Here is a tiny trained network, its code and every weight. The questions are about switching its units off for an input and a class, where a switched-off unit gives its printed mean instead of its output.

import numpy as np


def w(rows, s, z=0):
    codes = np.array(rows[::2]) - 128.0
    scale = np.full(codes.shape[1], s)
    scale[-1] = z or s
    return codes * scale


def f(y):
    return np.maximum(y, 0)


def log_softmax(a):
    a = a - a.max(-1, keepdims=True)
    return a - np.log(np.exp(a).sum(-1, keepdims=True))


def net(x, mask):
    res = np.array(x, float).reshape(1, 6) / 4 @ E
    y = f(res @ A[0][:, :-1].T + A[0][:, -1])
    res = res + np.where(mask, y, B[0][:, -1]) @ B[0][:, :-1]
    return log_softmax(res[-1] @ U[:, :-1].T + U[:, -1])


A, B = {}, {}
E = w([
[123,33,78,57],'x0',
[242,178,128,132],'x1',
[78,254,62,53],'x2',
[86,87,170,129],'x3',
[105,168,81,188],'x4',
[139,141,21,245],'x5',
],0.0067)
A[0] = w([
[203,50,146,90,163],'N1',
[185,17,173,92,180],'N2',
[56,87,146,227,109],'N3',
[43,72,171,77,114],'N4',
[52,62,173,88,146],'N5',
[90,106,81,207,125],'N6',
[94,156,136,227,183],'N7',
[78,182,78,95,98],'N8',
[2,147,190,98,142],'N9',
[165,177,53,126,193],'N10',
[176,156,223,136,54],'N11',
[143,66,128,169,125],'N12',
[49,220,35,125,171],'N13',
[126,4,87,217,206],'N14',
[65,38,167,58,182],'N15',
[180,173,237,130,27],'N16',
[184,145,200,100,93],'N17',
[102,87,94,190,102],'N18',
[140,76,72,174,118],'N19',
[192,133,202,82,136],'N20',
[133,180,55,159,254],'N21',
[157,163,185,111,104],'N22',
[190,112,190,151,119],'N23',
],0.0098,0.0039)
B[0] = w([
[96,53,57,85,213],'N1',
[128,74,95,67,238],'N2',
[211,159,178,182,178],'N3',
[94,138,236,40,209],'N4',
[156,134,219,53,212],'N5',
[196,155,88,204,186],'N6',
[212,139,153,158,193],'N7',
[120,206,104,74,191],'N8',
[88,220,175,126,208],'N9',
[165,161,98,93,217],'N10',
[1,104,180,193,164],'N11',
[167,109,97,141,170],'N12',
[127,194,57,147,254],'N13',
[219,95,122,151,232],'N14',
[128,112,185,39,241],'N15',
[42,120,160,197,168],'N16',
[73,80,115,183,173],'N17',
[175,109,151,215,168],'N18',
[174,104,153,160,177],'N19',
[65,80,129,167,194],'N20',
[173,173,96,134,236],'N21',
[86,147,119,190,161],'N22',
[83,114,113,142,174],'N23',
],0.0068,0.0085)
U = w([
[35,120,162,255,165],'0',
[102,162,211,80,42],'1',
[117,214,44,97,97],'2',
[161,198,91,134,253],'3',
[152,85,122,124,221],'4',
[118,42,73,79,60],'5',
[203,147,132,234,37],'6',
],0.0088,0.0041)

Each question gives the input, the list of numbers given to net, and the class t.
The units are the neurons (one row each of A and B). Each row of codes is followed by its name. A weight is (code - 128) times the scale printed after its matrix; where a second scale follows, it is the last column's (A, B and U).
mask holds one flag per neuron, in row order. A switched-off neuron (its flag False) gives its mean, the last column of its row in B, instead of its output. The means were averaged over made-up inputs and are rounded, as every weight is.
A unit's drop is (log p(t) with every unit on - log p(t) with that unit switched off) / (log p(t) with every unit on - log p(t) with every unit switched off).
The circuit of an input: a set's keep is (log p(t) with only the set's units on - log p(t) with every unit switched off) / (log p(t) with every unit on - log p(t) with every unit switched off). Starting from the 12 units with the biggest drops (on a tie, the unit counted first), units are removed one at a time, each time the one whose removal leaves the highest keep (on an exact tie, the one counted first), for as long as the keep stays at least 0.8.
units of the circuit, in order: the units of the circuit, biggest drop first
most important unit: the unit with the biggest drop
top k neurons: the k neurons with the biggest drops, biggest first
drop of u: that unit's drop, to one decimal
input [0,-7,-3,-4,-6,-3], class 1: units of the circuit, in order	(N4 N5)
input [0,3,-7,5,-3,1], class 5: top neuron	(N2)
input [2,-2,-4,8,4,2], class 6: units of the circuit, in order	(N3 N14)
input [-4,3,-5,5,0,1], class 0: units of the circuit, in order	(N11 N16)
input [-8,-4,-7,-4,-1,-2], class 0: units of the circuit, in order	(N11 N16)
input [3,5,-5,8,8,-8], class 5: units of the circuit, in order	(N2 N1)
input [8,4,-5,-1,7,-2], class 5: top 2 neurons	(N1 N2)
input [7,8,-4,5,6,-7], class 5: top 2 neurons	(N1 N2)
input [-2,4,-6,8,-5,0], class 0: top 2 neurons	(N11 N16)
input [-4,-7,-8,0,-1,0], class 6: top 2 neurons	(N3 N14)
input [1,0,-6,6,0,-1], class 5: drop of N2	0.4
input [-3,7,-2,-5,-3,-2], class 0: drop of N10	0.0
input [3,5,-1,-7,7,7], class 6: drop of N6	0.1
input [8,7,-1,-3,-2,2], class 5: most important unit	N1
